Below is a small trained network, with its code and all its weights. Each question gives an input and a class and asks what happens when units are switched off, that is, made to give their printed mean instead of their output.

import numpy as np


def w(rows, s, z=0):
    codes = np.array(rows[::2]) - 128.0
    scale = np.full(codes.shape[1], s)
    scale[-1] = z or s
    return codes * scale


def norm(h):
    return h / np.sqrt((h * h).mean(-1, keepdims=True) + 1e-5)


def f(y):
    return np.maximum(y, 0)


def log_softmax(a):
    a = a - a.max(-1, keepdims=True)
    return a - np.log(np.exp(a).sum(-1, keepdims=True))


def net(x, mask):
    res = np.array(x, float).reshape(1, 5) / 4 @ E
    u = 0
    for l in range(3):
        y = f(norm(res) @ A[l][:, :-1].T + A[l][:, -1])
        res = res + np.where(mask[u : u + 13], y, B[l][:, -1]) @ B[l][:, :-1]
        u += 13
    return log_softmax(norm(res)[-1] @ U[:, :-1].T + U[:, -1])


A, B = {}, {}
E = w([
[163,198,48,56,210,149,193,97,91,178],'x0',
[114,122,188,97,209,199,87,167,70,61],'x1',
[3,125,179,135,233,57,147,89,184,151],'x2',
[128,131,127,130,128,125,121,124,121,127],'x3',
[50,221,161,196,94,117,237,216,80,115],'x4',
],0.00053)
A[0] = w([
[53,108,224,206,102,115,63,94,199,120,86],'0.n1',
[70,173,154,121,201,52,148,54,146,108,11],'0.n2',
[170,138,73,166,91,74,146,119,190,186,34],'0.n3',
[146,110,162,200,15,182,55,145,135,112,100],'0.n4',
[147,203,77,54,214,145,161,37,141,214,80],'0.n5',
[137,162,107,144,14,147,194,228,41,105,109],'0.n6',
[144,201,96,98,165,169,166,119,126,175,16],'0.n7',
[162,139,86,181,84,63,165,117,206,173,4],'0.n8',
[151,129,73,181,100,45,154,134,209,190,25],'0.n9',
[62,137,163,136,156,31,130,55,153,124,43],'0.n10',
[162,38,84,65,133,95,125,132,137,181,47],'0.n11',
[130,144,216,108,248,206,78,183,78,4,50],'0.n12',
[153,133,74,170,96,63,170,139,190,185,1],'0.n13',
],0.0013,0.0012)
B[0] = w([
[112,62,30,106,137,38,186,178,108,79,227],'0.n1',
[113,37,134,148,179,197,194,238,200,233,173],'0.n2',
[76,112,171,61,102,172,129,113,44,121,166],'0.n3',
[134,83,48,115,165,68,204,170,125,79,222],'0.n4',
[124,46,91,138,111,42,151,172,89,41,219],'0.n5',
[151,152,153,165,193,133,55,49,218,134,253],'0.n6',
[139,74,67,143,149,48,173,165,99,50,153],'0.n7',
[34,114,197,22,46,211,91,61,2,156,164],'0.n8',
[48,128,188,31,76,195,112,91,32,146,174],'0.n9',
[160,87,113,138,153,215,157,206,178,196,183],'0.n10',
[90,222,158,159,147,119,81,76,171,101,164],'0.n11',
[4,95,123,28,13,180,132,39,54,213,236],'0.n12',
[45,134,190,21,44,228,102,54,6,178,158],'0.n13',
],0.0015,0.0013)
A[1] = w([
[209,48,87,74,148,157,12,82,176,152,109],'1.n1',
[94,131,194,167,230,109,128,141,221,182,25],'1.n2',
[78,249,183,196,79,120,182,192,88,187,57],'1.n3',
[74,66,195,207,98,70,89,180,175,55,64],'1.n4',
[222,67,113,105,129,168,30,105,125,82,131],'1.n5',
[166,193,68,80,222,104,204,127,46,139,58],'1.n6',
[241,172,125,157,79,170,110,120,136,91,21],'1.n7',
[161,164,53,103,209,68,182,147,79,128,5],'1.n8',
[255,182,117,138,68,210,118,168,107,117,40],'1.n9',
[64,249,213,197,147,85,181,177,151,132,40],'1.n10',
[42,235,206,156,159,93,232,178,127,143,93],'1.n11',
[141,32,144,89,219,80,59,61,229,192,94],'1.n12',
[237,163,95,111,33,156,134,127,49,48,101],'1.n13',
],0.0012,0.0011)
B[1] = w([
[111,215,147,191,127,144,161,112,147,112,251],'1.n1',
[186,115,120,171,114,201,173,218,183,223,156],'1.n2',
[159,146,109,119,155,152,65,28,147,88,197],'1.n3',
[207,126,42,71,143,100,179,140,85,105,201],'1.n4',
[102,201,134,188,125,121,173,135,152,136,238],'1.n5',
[144,60,116,118,76,62,126,163,108,34,184],'1.n6',
[75,66,127,185,180,153,156,197,196,210,159],'1.n7',
[183,64,92,95,113,57,176,168,85,18,153],'1.n8',
[88,64,101,160,161,149,153,186,203,242,180],'1.n9',
[214,148,106,162,137,165,35,26,189,103,179],'1.n10',
[216,148,92,159,126,144,58,32,184,115,222],'1.n11',
[177,249,117,204,100,168,165,106,121,85,233],'1.n12',
[87,108,120,151,179,148,145,158,187,202,232],'1.n13',
],0.0015,0.0012)
A[2] = w([
[202,138,80,125,107,127,133,80,143,156,103],'2.n1',
[121,82,141,169,30,72,68,102,174,104,152],'2.n2',
[187,208,137,172,153,131,60,72,163,80,51],'2.n3',
[181,110,68,74,146,50,166,175,93,78,42],'2.n4',
[75,114,173,126,239,80,166,114,165,148,126],'2.n5',
[172,222,152,163,144,151,61,75,165,88,33],'2.n6',
[141,101,151,137,166,155,126,213,168,244,47],'2.n7',
[148,54,161,143,94,12,92,182,149,66,3],'2.n8',
[85,148,225,26,123,205,61,147,7,120,10],'2.n9',
[52,128,150,60,26,133,104,82,54,193,128],'2.n10',
[184,186,91,147,100,116,93,41,151,172,66],'2.n11',
[154,81,109,113,105,28,141,196,90,39,57],'2.n12',
[99,103,189,143,214,128,141,183,205,243,12],'2.n13',
],0.0018,0.0012)
B[2] = w([
[72,113,192,136,136,114,113,161,124,113,198],'2.n1',
[132,152,120,76,189,129,159,115,94,148,230],'2.n2',
[143,215,196,209,196,40,111,98,216,60,202],'2.n3',
[113,61,125,72,168,53,200,200,65,58,187],'2.n4',
[190,134,110,152,35,169,86,173,124,143,199],'2.n5',
[173,209,198,222,202,22,85,68,226,58,194],'2.n6',
[192,49,69,232,48,162,36,213,232,170,177],'2.n7',
[137,134,71,13,237,67,224,141,24,93,176],'2.n8',
[5,114,222,54,6,129,123,8,67,245,207],'2.n9',
[43,123,234,59,82,234,53,62,48,193,250],'2.n10',
[98,142,193,125,170,124,121,147,112,95,207],'2.n11',
[199,126,56,63,228,85,229,210,85,105,200],'2.n12',
[227,93,32,190,16,197,68,219,172,176,184],'2.n13',
],0.0023,0.0015)
U = w([
[4,61,248,5,7,238,28,10,7,243,251],'0',
[223,19,7,8,248,8,248,242,10,9,97],'1',
[248,13,25,246,10,250,9,251,248,247,126],'2',
[201,251,245,248,246,35,19,7,246,8,19],'3',
],0.0033,0.0015)

Each question gives the input, the list of numbers given to net, and the class t.
The units are the neurons (one row each of A and B). Each row of codes is followed by its name. A weight is (code - 128) times the scale printed after its matrix; where a second scale follows, it is the last column's (A, B and U).
mask holds one flag per neuron, layer by layer. A switched-off neuron (its flag False) gives its mean, the last column of its row in B, instead of its output. The means were averaged over made-up inputs and are rounded, as every weight is.
A unit's drop is (log p(t) with every unit on - log p(t) with that unit switched off) / (log p(t) with every unit on - log p(t) with every unit switched off).
The circuit of an input: a set's keep is (log p(t) with only the set's units on - log p(t) with every unit switched off) / (log p(t) with every unit on - log p(t) with every unit switched off). Starting from the 12 units with the biggest drops (on a tie, the unit counted first), units are removed one at a time, each time the one whose removal leaves the highest keep (on an exact tie, the one counted first), for as long as the keep stays at least 0.8.
circuit, biggest first: the units of the circuit, biggest drop first
k most important neurons: the k neurons with the biggest drops, biggest first
k most important neurons of layer l: the k neurons of layer l with the biggest drops, biggest first
input [-3,2,-3,-6,-3], class 1: circuit, biggest first -> 0.n4
input [-7,-6,-1,3,-8], class 3: circuit, biggest first -> 1.n12, 1.n1, 2.n3
input [1,-3,4,0,-4], class 2: 2 most important neurons -> 0.n2, 0.n10
input [7,-2,-3,3,-6], class 1: circuit, biggest first -> 0.n5, 2.n4
input [1,6,4,0,7], class 3: circuit, biggest first -> 1.n11, 1.n10
input [8,-8,-8,6,-1], class 0: 4 most important neurons -> 0.n13, 0.n4, 0.n3, 0.n1
input [4,-7,8,-5,3], class 2: 2 most important neurons -> 0.n2, 0.n10
input [-3,1,6,-5,6], class 2: 2 most important neurons -> 0.n2, 0.n10
input [0,-4,-6,-8,7], class 3: 2 most important neurons of layer 0 -> 0.n6, 0.n10
input [-7,5,7,-8,4], class 1: 4 most important neurons -> 0.n1, 1.n4, 0.n6, 1.n13
input [1,6,-8,-1,3], class 2: 2 most important neurons -> 0.n6, 1.n9
input [-3,-3,-1,8,4], class 3: 2 most important neurons -> 0.n6, 0.n12
input [5,-1,5,-5,-4], class 1: 2 most important neurons -> 0.n5, 0.n6
input [4,-2,5,-1,1], class 2: 2 most important neurons -> 0.n2, 0.n10
input [4,1,5,-1,-2], class 2: most important neuron of layer 0 -> 0.n2
input [-4,-3,4,4,2], class 1: 2 most important neurons of layer 0 -> 0.n1, 0.n12
input [7,-8,-8,-4,8], class 0: 3 most important neurons -> 0.n13, 0.n8, 0.n4
input [1,7,-2,8,-8], class 3: 2 most important neurons of layer 2 -> 2.n6, 2.n3
input [4,-8,-6,-6,-8], class 0: 2 most important neurons -> 0.n6, 0.n3
input [-2,-7,-7,6,6], class 0: 3 most important neurons -> 0.n8, 0.n13, 0.n9
input [3,4,2,-7,-5], class 3: 4 most important neurons of layer 0 -> 0.n9, 0.n8, 0.n13, 0.n3
input [-6,3,-1,-5,8], class 3: 2 most important neurons of layer 0 -> 0.n6, 0.n5
input [-3,-8,-8,2,1], class 0: most important neuron of layer 0 -> 0.n8
input [2,-8,-8,8,1], class 0: 4 most important neurons of layer 0 -> 0.n8, 0.n13, 0.n3, 0.n9
